[[ 1.18 -1.29  4.04  3.32 -2.78]
 [-0.15  3.48  1.79 -3.82  2.43]
 [ 1.29 -1.24  2.79  2.27 -3.41]
 [ 1.31  0.29  5.97 -0.55 -1.13]
 [ 1.55  1.44  6.35 -0.47 -0.96]
 [ 0.24  3.21  2.09 -4.55  1.77]
 [ 1.06 -1.03  3.35  1.10 -3.81]]
|
[[ 1.06  0.24  1.55  1.31  1.29 -0.15  1.18]
 [-1.03  3.21  1.44  0.29 -1.24  3.48 -1.29]
 [ 3.35  2.09  6.35  5.97  2.79  1.79  4.04]
 [ 1.10 -4.55 -0.47 -0.55  2.27 -3.82  3.32]
 [-3.81  1.77 -0.96 -1.13 -3.41  2.43 -2.78]]

[[-0.87 -0.85  1.66  0.12  5.38  0.27]
 [-2.26  0.13  0.52  0.50 -0.04  5.42]
 [ 1.17 -3.39 -1.78  0.73 -0.24  5.38]]
|
[[ 1.17 -2.26 -0.87]
 [-3.39  0.13 -0.85]
 [-1.78  0.52  1.66]
 [ 0.73  0.50  0.12]
 [-0.24 -0.04  5.38]
 [ 5.38  5.42  0.27]]

[[-2.80 -2.11  3.36 -5.58  1.08  1.48 -2.44 -1.74  0.09  1.85  0.68 -5.06
  -0.50 -0.50  1.20 -3.79]
 [ 1.77  1.33  1.07  3.15 -0.93  0.33  0.66  0.91  0.69 -0.17 -2.63  1.55
  -0.79 -2.45  0.52  1.22]
 [ 4.16  2.21 -2.91  5.41 -1.22 -0.12  2.11  2.98 -0.30 -0.27 -0.68  4.86
  -0.61 -1.43  0.81  2.64]]
|
[[ 4.16  1.77 -2.80]
 [ 2.21  1.33 -2.11]
 [-2.91  1.07  3.36]
 [ 5.41  3.15 -5.58]
 [-1.22 -0.93  1.08]
 [-0.12  0.33  1.48]
 [ 2.11  0.66 -2.44]
 [ 2.98  0.91 -1.74]
 [-0.30  0.69  0.09]
 [-0.27 -0.17  1.85]
 [-0.68 -2.63  0.68]
 [ 4.86  1.55 -5.06]
 [-0.61 -0.79 -0.50]
 [-1.43 -2.45 -0.50]
 [ 0.81  0.52  1.20]
 [ 2.64  1.22 -3.79]]

[[-7.71  0.69 -6.20 -2.02  3.05 -5.72  1.98  0.23 -2.35]
 [ 3.81 -0.32  4.68  2.54 -1.16  3.75 -0.67 -1.56  2.06]
 [ 3.91  0.54  3.16  2.16  0.32  1.58 -1.43 -0.49  1.43]
 [-5.65  0.55  0.93  1.44 -0.66 -2.73  1.88 -1.55  0.37]]
|
[[-5.65  3.91  3.81 -7.71]
 [ 0.55  0.54 -0.32  0.69]
 [ 0.93  3.16  4.68 -6.20]
 [ 1.44  2.16  2.54 -2.02]
 [-0.66  0.32 -1.16  3.05]
 [-2.73  1.58  3.75 -5.72]
 [ 1.88 -1.43 -0.67  1.98]
 [-1.55 -0.49 -1.56  0.23]
 [ 0.37  1.43  2.06 -2.35]]

[[-2.46 -3.35  0.84  0.30 -2.91]
 [ 0.79  3.39  0.75 -0.68  2.42]
 [ 0.98  4.04 -0.82 -0.10  2.61]
 [ 3.74 -1.45 -0.64 -1.04  0.00]
 [ 1.67  3.92 -1.91  0.16  3.29]
 [-5.73  0.27  1.30  1.56 -0.90]
 [ 0.58  3.35  1.42 -0.46  2.48]]
|
[[ 0.58 -5.73  1.67  3.74  0.98  0.79 -2.46]
 [ 3.35  0.27  3.92 -1.45  4.04  3.39 -3.35]
 [ 1.42  1.30 -1.91 -0.64 -0.82  0.75  0.84]
 [-0.46  1.56  0.16 -1.04 -0.10 -0.68  0.30]
 [ 2.48 -0.90  3.29  0.00  2.61  2.42 -2.91]]

[[-0.32 -1.00 -7.19 -3.29  0.73 -4.28]
 [ 1.17 -0.83 -4.06 -2.11  2.08 -1.99]
 [-4.06  2.32 -1.58 -5.55 -0.66 -5.99]
 [-0.17 -1.23 -2.88 -3.27  2.21  0.05]
 [ 3.98 -1.32  2.83  3.18 -1.41  0.19]]
|
[[ 3.98 -0.17 -4.06  1.17 -0.32]
 [-1.32 -1.23  2.32 -0.83 -1.00]
 [ 2.83 -2.88 -1.58 -4.06 -7.19]
 [ 3.18 -3.27 -5.55 -2.11 -3.29]
 [-1.41  2.21 -0.66  2.08  0.73]
 [ 0.19  0.05 -5.99 -1.99 -4.28]]

[[ 0.93 -0.90  0.93  0.04 -1.66 -0.15 -3.58 -0.47 -1.06  0.26  0.14  1.03
  -0.02 -0.04 -3.25]
 [-1.41  1.12  0.64  0.97 -2.12  3.58 -1.68 -0.34  0.27  1.00 -0.09 -1.32
   0.22 -1.67 -2.22]
 [ 0.94 -2.76  0.00 -0.33 -6.99 -1.04  3.94 -1.00 -0.84  2.73  1.12 -0.42
   1.91  2.35  0.21]
 [ 0.01  0.72  0.25  0.17 -2.89 -0.90 -0.06  0.73 -2.83  0.32  1.25  2.31
   0.51  1.85 -0.23]
 [ 2.10 -1.69  0.23  0.35 -0.99 -0.30  6.29  0.38  0.94 -0.75  2.25 -1.07
  -0.56  0.77 -0.05]
 [ 2.15 -0.36  0.67 -0.12  4.73  0.99  6.31  0.80 -0.57  0.65  0.31  2.01
   0.55 -1.84  1.34]]
|
[[ 2.15  2.10  0.01  0.94 -1.41  0.93]
 [-0.36 -1.69  0.72 -2.76  1.12 -0.90]
 [ 0.67  0.23  0.25  0.00  0.64  0.93]
 [-0.12  0.35  0.17 -0.33  0.97  0.04]
 [ 4.73 -0.99 -2.89 -6.99 -2.12 -1.66]
 [ 0.99 -0.30 -0.90 -1.04  3.58 -0.15]
 [ 6.31  6.29 -0.06  3.94 -1.68 -3.58]
 [ 0.80  0.38  0.73 -1.00 -0.34 -0.47]
 [-0.57  0.94 -2.83 -0.84  0.27 -1.06]
 [ 0.65 -0.75  0.32  2.73  1.00  0.26]
 [ 0.31  2.25  1.25  1.12 -0.09  0.14]
 [ 2.01 -1.07  2.31 -0.42 -1.32  1.03]
 [ 0.55 -0.56  0.51  1.91  0.22 -0.02]
 [-1.84  0.77  1.85  2.35 -1.67 -0.04]
 [ 1.34 -0.05 -0.23  0.21 -2.22 -3.25]]

[[-0.74  2.50 -7.49  1.33  3.43  0.35 -3.56  0.76  3.50  2.49 -1.26]
 [ 0.19  0.79  0.06  0.03  0.33  0.01  0.34  0.15  0.79  0.12  0.14]
 [ 0.68  0.64 -0.67  2.86 -1.77 -1.27  1.72  2.23 -1.09  1.96 -2.72]
 [-1.37 -1.28 -1.27 -1.70  0.37  1.71 -2.47 -2.15  1.52 -1.74  1.64]]
|
[[-1.37  0.68  0.19 -0.74]
 [-1.28  0.64  0.79  2.50]
 [-1.27 -0.67  0.06 -7.49]
 [-1.70  2.86  0.03  1.33]
 [ 0.37 -1.77  0.33  3.43]
 [ 1.71 -1.27  0.01  0.35]
 [-2.47  1.72  0.34 -3.56]
 [-2.15  2.23  0.15  0.76]
 [ 1.52 -1.09  0.79  3.50]
 [-1.74  1.96  0.12  2.49]
 [ 1.64 -2.72  0.14 -1.26]]
